Below are the code and all the weights of a small trained network. Each question names an input and a class and asks about switching units off, where a switched-off unit gives its printed mean instead of its output.

import numpy as np


def w(rows, s, z=0):
    codes = np.array(rows[::2]) - 128.0
    scale = np.full(codes.shape[1], s)
    scale[-1] = z or s
    return codes * scale


def norm(h):
    return h / np.sqrt((h * h).mean(-1, keepdims=True) + 1e-5)


def f(y):
    return y / 2 * (1 + np.tanh(0.7978845608 * (y + 0.044715 * y**3)))


def log_softmax(a):
    a = a - a.max(-1, keepdims=True)
    return a - np.log(np.exp(a).sum(-1, keepdims=True))


def net(x, mask):
    res = np.array(x, float).reshape(1, 3) / 4 @ E
    u = 0
    for l in range(3):
        y = f(norm(res) @ A[l][:, :-1].T + A[l][:, -1])
        res = res + np.where(mask[u : u + 7], y, B[l][:, -1]) @ B[l][:, :-1]
        u += 7
    return log_softmax(norm(res)[-1] @ U[:, :-1].T + U[:, -1])


A, B = {}, {}
E = w([
[54,1,74],'x0',
[131,99,229],'x1',
[130,128,127],'x2',
],0.0059)
A[0] = w([
[215,197,82,253],'0.n1',
[213,97,178,125],'0.n2',
[88,3,120,91],'0.n3',
[168,17,201,144],'0.n4',
[215,112,171,107],'0.n5',
[80,79,224,113],'0.n6',
[109,26,179,140],'0.n7',
],0.0073,0.0029)
B[0] = w([
[23,84,131,253],'0.n1',
[128,126,255,158],'0.n2',
[203,193,96,213],'0.n3',
[174,71,129,196],'0.n4',
[113,107,223,153],'0.n5',
[202,106,162,182],'0.n6',
[173,96,111,194],'0.n7',
],0.0081,0.0041)
A[1] = w([
[115,125,84,145],'1.n1',
[163,185,124,152],'1.n2',
[105,211,175,250],'1.n3',
[150,128,125,60],'1.n4',
[84,138,93,30],'1.n5',
[112,164,73,90],'1.n6',
[43,162,244,196],'1.n7',
],0.011,0.0028)
B[1] = w([
[100,83,114,158],'1.n1',
[82,146,118,132],'1.n2',
[61,95,14,198],'1.n3',
[147,58,90,118],'1.n4',
[148,130,218,143],'1.n5',
[136,123,254,159],'1.n6',
[39,166,30,255],'1.n7',
],0.0091,0.0066)
A[2] = w([
[19,110,83,137],'2.n1',
[210,95,95,159],'2.n2',
[217,4,51,187],'2.n3',
[72,116,124,202],'2.n4',
[118,184,175,7],'2.n5',
[58,151,27,89],'2.n6',
[124,59,147,79],'2.n7',
],0.011,0.0019)
B[2] = w([
[171,31,253,254],'2.n1',
[6,122,51,169],'2.n2',
[66,231,169,229],'2.n3',
[248,200,168,182],'2.n4',
[103,247,79,119],'2.n5',
[243,138,74,237],'2.n6',
[147,175,80,143],'2.n7',
],0.0055,0.0094)
U = w([
[62,94,65,247],'0',
[253,66,230,9],'1',
],0.016,0.0015)

Each question gives the input, the list of numbers given to net, and the class t.
The units are the neurons (one row each of A and B). Each row of codes is followed by its name. A weight is (code - 128) times the scale printed after its matrix; where a second scale follows, it is the last column's (A, B and U).
mask holds one flag per neuron, layer by layer. A switched-off neuron (its flag False) gives its mean, the last column of its row in B, instead of its output. The means were averaged over made-up inputs and are rounded, as every weight is.
A unit's drop is (log p(t) with every unit on - log p(t) with that unit switched off) / (log p(t) with every unit on - log p(t) with every unit switched off).
k most important neurons: the k neurons with the biggest drops, biggest first
top k neurons in layer l: the k neurons of layer l with the biggest drops, biggest first
drop when u is switched off: that unit's drop, to one decimal
input [1,2,-1], class 1: 4 most important neurons : [1.n7 1.n3 0.n6 0.n4]
input [-3,-4,4], class 1: 2 most important neurons : [2.n1 0.n2]
input [5,-6,-5], class 1: 4 most important neurons : [0.n4 0.n6 1.n6 0.n7]
input [6,7,-8], class 1: top 3 neurons in layer 0 : [0.n6 0.n4 0.n1]
input [-6,6,7], class 0: top 2 neurons in layer 1 : [1.n7 1.n3]
input [-4,-5,-6], class 1: top 2 neurons in layer 0 : [0.n2 0.n5]
input [-3,0,-3], class 0: most important neuron : [1.n7]
input [-6,5,-8], class 0: drop when 1.n7 is switched off : 1.5
input [-5,4,3], class 0: drop when 1.n7 is switched off : 1.5
input [-6,2,2], class 0: drop when 1.n7 is switched off : 0.4
input [-2,2,1], class 0: drop when 1.n7 is switched off : 1.8
